Below is a small trained network, with its code and all its weights. Each question gives an input and a class and asks what happens when units are switched off, that is, made to give their printed mean instead of their output.

import numpy as np


def w(rows, s, z=0):
    codes = np.array(rows[::2]) - 128.0
    scale = np.full(codes.shape[1], s)
    scale[-1] = z or s
    return codes * scale


def norm(h):
    return h / np.sqrt((h * h).mean(-1, keepdims=True) + 1e-5)


def f(y):
    return y / 2 * (1 + np.tanh(0.7978845608 * (y + 0.044715 * y**3)))


def log_softmax(a):
    a = a - a.max(-1, keepdims=True)
    return a - np.log(np.exp(a).sum(-1, keepdims=True))


def net(x, mask):
    res = np.array(x, float).reshape(1, 2) / 4 @ E
    u = 0
    for l in range(2):
        y = f(norm(res) @ A[l][:, :-1].T + A[l][:, -1])
        res = res + np.where(mask[u : u + 11], y, B[l][:, -1]) @ B[l][:, :-1]
        u += 11
    return log_softmax(norm(res)[-1] @ U[:, :-1].T + U[:, -1])


A, B = {}, {}
E = w([
[46,147,153],'x0',
[113,116,3],'x1',
],0.0067)
A[0] = w([
[208,63,116,1],'L0N1',
[140,153,196,147],'L0N2',
[124,185,94,83],'L0N3',
[114,184,107,56],'L0N4',
[124,140,122,102],'L0N5',
[120,163,35,169],'L0N6',
[66,178,108,142],'L0N7',
[115,65,125,127],'L0N8',
[254,103,102,60],'L0N9',
[202,80,128,53],'L0N10',
[43,104,12,169],'L0N11',
],0.009,0.0031)
B[0] = w([
[62,225,83,154],'L0N1',
[159,75,183,190],'L0N2',
[186,142,71,123],'L0N3',
[157,244,43,114],'L0N4',
[102,80,30,120],'L0N5',
[113,133,161,205],'L0N6',
[98,172,147,160],'L0N7',
[162,132,152,128],'L0N8',
[69,247,188,211],'L0N9',
[2,151,93,157],'L0N10',
[142,66,220,254],'L0N11',
],0.0041,0.005)
A[1] = w([
[217,187,117,219],'L1N1',
[128,113,108,70],'L1N2',
[158,104,140,64],'L1N3',
[153,105,111,159],'L1N4',
[120,248,109,195],'L1N5',
[119,81,86,3],'L1N6',
[173,131,95,239],'L1N7',
[103,133,135,156],'L1N8',
[107,95,83,244],'L1N9',
[128,86,174,81],'L1N10',
[145,152,175,233],'L1N11',
],0.016,0.0024)
B[1] = w([
[24,129,174,178],'L1N1',
[196,129,166,118],'L1N2',
[112,156,60,134],'L1N3',
[53,68,185,133],'L1N4',
[3,113,79,228],'L1N5',
[164,59,180,147],'L1N6',
[81,142,193,144],'L1N7',
[164,166,106,159],'L1N8',
[165,173,181,168],'L1N9',
[129,167,86,216],'L1N10',
[108,84,60,254],'L1N11',
],0.0058,0.0059)
U = w([
[8,152,135,155],'0',
[158,60,179,223],'1',
[107,112,27,254],'2',
[174,191,72,25],'3',
[185,133,79,21],'4',
[225,133,84,18],'5',
[136,180,70,18],'6',
],0.016,0.0063)

Each question gives the input, the list of numbers given to net, and the class t.
The units are the neurons (one row each of A and B). Each row of codes is followed by its name. A weight is (code - 128) times the scale printed after its matrix; where a second scale follows, it is the last column's (A, B and U).
mask holds one flag per neuron, layer by layer. A switched-off neuron (its flag False) gives its mean, the last column of its row in B, instead of its output. The means were averaged over made-up inputs and are rounded, as every weight is.
A unit's drop is (log p(t) with every unit on - log p(t) with that unit switched off) / (log p(t) with every unit on - log p(t) with every unit switched off).
unit that matters most: the unit with the biggest drop
k most important neurons: the k neurons with the biggest drops, biggest first
k most important neurons of layer l: the k neurons of layer l with the biggest drops, biggest first
drop when u is switched off: that unit's drop, to one decimal
input [5,7], class 1: 2 most important neurons => L0N11, L0N9
input [-7,-6], class 0: 3 most important neurons => L1N1, L0N11, L0N9
input [-7,8], class 1: unit that matters most => L0N11
input [-8,8], class 0: 2 most important neurons => L1N1, L0N9
input [1,-3], class 2: 2 most important neurons => L0N11, L1N11
input [2,3], class 2: 2 most important neurons of layer 0 => L0N11, L0N10
input [4,-7], class 1: 4 most important neurons => L1N5, L0N9, L1N1, L0N2
input [5,-6], class 1: 2 most important neurons of layer 0 => L0N9, L0N2
input [3,-3], class 2: 2 most important neurons of layer 1 => L1N11, L1N9
input [-6,-6], class 0: 2 most important neurons => L1N1, L0N11
input [4,-5], class 1: 3 most important neurons of layer 1 => L1N5, L1N1, L1N7
input [-5,6], class 1: 2 most important neurons of layer 0 => L0N11, L0N7
input [1,-2], class 2: 2 most important neurons => L0N11, L1N10
input [-7,6], class 0: unit that matters most => L0N9
input [2,-6], class 1: 3 most important neurons => L1N5, L0N9, L1N1
input [-3,-2], class 2: drop when L0N10 is switched off => 0.1
input [-2,-1], class 2: drop when L1N5 is switched off => 0.2
input [-2,-2], class 2: drop when L1N11 is switched off => 0.4
